Below is a small trained network, with its code and all its weights. Each question gives an input and a target symbol and asks what happens when units are switched off, that is, made to give their printed mean instead of their output.

import numpy as np


def w(rows, s, z=0):
    codes = np.array(rows[::2]) - 128.0
    scale = np.full(codes.shape[1], s)
    scale[-1] = z or s
    return codes * scale


def f(y):
    return y / 2 * (1 + np.tanh(0.7978845608 * (y + 0.044715 * y**3)))


def softmax(a):
    e = np.exp(a - a.max(-1, keepdims=True))
    return e / e.sum(-1, keepdims=True)


def log_softmax(a):
    a = a - a.max(-1, keepdims=True)
    return a - np.log(np.exp(a).sum(-1, keepdims=True))


def net(x, mask):
    ids = ['βγδελτψω'.index(c) for c in x.split()]
    T = len(ids)
    res = E[ids] + P[:T]
    r = res
    for j in range(3):
        rows = slice(3 * j, 3 * j + 3)
        q, k, v = (r @ M[0][rows].T for M in (Q, K, V))
        z = softmax(np.where(np.tri(T) > 0, q @ k.T / 3**0.5, -1e9)) @ v
        o = O[0][rows]
        res = res + np.where(mask[j], z, o[:, -1]) @ o[:, :-1]
    y = f(res @ A[0][:, :-1].T + A[0][:, -1])
    res = res + np.where(mask[3:19], y, B[0][:, -1]) @ B[0][:, :-1]
    return log_softmax(res[-1] @ U[:, :-1].T + U[:, -1])


Q, K, V, O, A, B = {}, {}, {}, {}, {}, {}
E = w([
[20,106,79,204,68,184,22],'β',
[96,147,77,238,6,93,98],'γ',
[8,178,120,65,52,255,82],'δ',
[146,180,21,214,90,166,108],'ε',
[166,154,99,92,137,146,169],'λ',
[43,201,106,123,36,124,230],'τ',
[65,119,202,94,55,29,188],'ψ',
[56,136,151,202,50,222,134],'ω',
],0.014)
P = w([
[198,254,188,246,196,219,59],'0',
[41,116,69,169,118,102,177],'1',
[68,84,59,167,87,84,160],'2',
[67,81,62,150,66,102,152],'3',
[72,76,65,143,46,107,146],'4',
[71,79,64,135,41,129,159],'5',
[79,86,71,107,43,141,167],'6',
[93,76,68,121,33,130,147],'7',
[89,90,70,91,40,144,165],'8',
[101,79,75,88,34,152,185],'9',
[89,95,72,85,38,155,182],'10',
],0.0072)
Q[0] = w([
[145,143,163,135,145,104,91],'h0',
[107,105,102,97,83,151,141],'h0',
[128,89,114,155,128,175,143],'h0',
[133,132,127,106,146,159,86],'h1',
[162,152,156,120,123,147,158],'h1',
[155,94,251,122,176,166,69],'h1',
[166,164,148,89,184,68,119],'h2',
[129,156,70,168,127,155,113],'h2',
[133,160,155,138,113,83,151],'h2',
],0.015)
K[0] = w([
[111,89,94,84,139,50,121],'h0',
[187,163,228,154,163,174,117],'h0',
[104,161,155,151,126,115,121],'h0',
[73,129,83,80,141,188,117],'h1',
[149,140,128,113,85,139,173],'h1',
[89,62,27,89,83,103,156],'h1',
[118,68,81,97,137,139,92],'h2',
[168,151,85,252,181,162,126],'h2',
[114,183,158,76,159,108,90],'h2',
],0.011)
V[0] = w([
[208,125,170,90,166,111,16],'h0',
[123,96,48,39,78,87,160],'h0',
[100,142,228,8,140,160,96],'h0',
[48,162,44,87,86,187,86],'h1',
[89,128,69,94,165,145,54],'h1',
[56,1,159,118,102,101,53],'h1',
[102,102,185,116,55,145,156],'h2',
[142,86,107,152,113,127,124],'h2',
[217,172,205,143,155,209,51],'h2',
],0.0081)
O[0] = w([
[158,189,89,47,107,90,105,62],'h0',
[177,195,164,157,83,214,204,9],'h0',
[73,194,254,105,87,105,102,106],'h0',
[176,51,190,195,134,72,183,214],'h1',
[215,74,192,125,72,85,132,117],'h1',
[146,220,34,190,92,58,137,35],'h1',
[96,179,128,153,132,105,102,171],'h2',
[144,159,127,174,167,106,183,119],'h2',
[59,88,91,53,138,87,168,125],'h2',
],0.0062,0.011)
A[0] = w([
[84,160,39,74,124,142,132,107],'n0',
[106,154,254,109,94,68,146,253],'n1',
[119,84,208,126,123,74,125,129],'n2',
[161,58,171,186,143,116,128,155],'n3',
[125,84,100,99,50,93,41,127],'n4',
[106,165,105,180,90,115,75,127],'n5',
[64,103,161,86,122,142,40,252],'n6',
[69,59,159,151,144,126,124,19],'n7',
[66,122,103,169,77,132,45,168],'n8',
[110,38,113,99,83,152,123,215],'n9',
[130,101,102,176,87,171,126,162],'n10',
[141,189,175,145,189,161,170,115],'n11',
[118,138,145,187,155,224,71,192],'n12',
[178,13,131,62,178,71,206,54],'n13',
[74,67,73,88,104,126,144,165],'n14',
[113,133,117,153,62,100,122,146],'n15',
],0.0082,0.0036)
B[0] = w([
[151,53,83,139,99,40,1,157],'n0',
[156,66,94,162,63,117,60,195],'n1',
[152,232,123,115,191,70,81,183],'n2',
[88,222,114,125,230,115,166,189],'n3',
[119,181,84,107,135,120,173,183],'n4',
[100,121,141,108,78,137,192,153],'n5',
[176,125,125,122,140,52,157,218],'n6',
[75,168,152,139,119,103,118,212],'n7',
[198,134,142,121,163,109,177,225],'n8',
[187,151,170,102,130,181,118,248],'n9',
[128,163,211,99,147,101,137,185],'n10',
[2,175,41,98,83,123,167,123],'n11',
[28,75,83,110,148,24,150,169],'n12',
[50,243,86,96,126,153,78,165],'n13',
[183,130,135,191,146,156,157,233],'n14',
[162,139,95,104,144,218,167,172],'n15',
],0.0062,0.014)
U = w([
[116,136,100,133,194,21,120,209],'β',
[176,193,126,151,140,83,184,147],'γ',
[186,122,160,81,126,86,151,212],'δ',
[174,108,109,253,142,146,91,115],'ε',
[122,219,115,135,176,130,88,68],'λ',
[64,160,92,142,75,79,133,106],'τ',
[156,195,159,186,131,73,77,5],'ψ',
[103,139,180,176,164,107,146,27],'ω',
],0.0071,0.0026)

Each question gives the input, a string of symbols that net reads in full, and the target symbol t.
The units are the heads (3 rows each of Q, K, V and O) and the neurons (one row each of A and B). Each row of codes is followed by its name. A weight is (code - 128) times the scale printed after its matrix; where a second scale follows, it is the last column's (O, A, B and U).
mask holds one flag per unit, heads first, then neurons. A switched-off unit (its flag False) gives its mean, the last column of its rows in O or B, instead of its output. The means were averaged over made-up inputs and are rounded, as every weight is.
A unit's drop is (log p(t) with every unit on - log p(t) with that unit switched off) / (log p(t) with every unit on - log p(t) with every unit switched off).
The circuit of an input: a set's keep is (log p(t) with only the set's units on - log p(t) with every unit switched off) / (log p(t) with every unit on - log p(t) with every unit switched off). Starting from the 12 units with the biggest drops (on a tie, the unit counted first), units are removed one at a time, each time the one whose removal leaves the highest keep (on an exact tie, the one counted first), for as long as the keep stays at least 0.8.
units of the circuit, in order: the units of the circuit, biggest drop first
unit that matters most: the unit with the biggest drop
top k neurons: the k neurons with the biggest drops, biggest first
which heads matter: for each layer, one digit per head in row order, 1 if its drop is at least 0.15 and else 0, layers parted by /
drop when u is switched off: that unit's drop, to one decimal
input ε β β ω γ ω, target λ: which heads matter	111
input λ ε τ τ ψ γ ψ τ δ, target δ: units of the circuit, in order	[n3 n6 h1 n9]
input ψ δ τ, target τ: units of the circuit, in order	[h1 n2]
input β ε ω ε ε, target γ: units of the circuit, in order	[h1 n1 n0]
input ψ β λ τ τ ω τ ω ω, target τ: units of the circuit, in order	[h1 n12]
input ω λ β β λ β ω ω δ, target β: units of the circuit, in order	[h0 n6]
input ω ψ δ, target β: units of the circuit, in order	[h0 h2]
input δ τ ω β τ λ ω, target ψ: units of the circuit, in order	[h0 h2]
input τ τ δ ω τ δ ω τ ω λ β, target ω: which heads matter	100
input ε τ δ τ β ψ δ τ β τ γ, target λ: which heads matter	111
input γ γ λ ω γ τ λ ψ τ, target ε: unit that matters most	h0
input δ γ γ ω τ τ τ τ, target ψ: which heads matter	110
input δ τ ε ψ ψ ψ τ ε ψ ψ, target ψ: which heads matter	101
input β γ τ β τ ω, target γ: which heads matter	110
input ω λ τ δ λ δ τ β, target β: which heads matter	100
input ψ τ γ τ γ τ τ τ λ ψ, target τ: which heads matter	111
input δ τ λ β ω λ, target ψ: which heads matter	110
input δ λ β ω, target ψ: top 2 neurons	[n2 n1]
input τ τ τ ω, target ω: drop when n11 is switched off	0.0
input λ δ ω γ ω ω, target δ: drop when h1 is switched off	0.3
input λ δ ψ β τ δ γ, target δ: drop when h0 is switched off	0.2
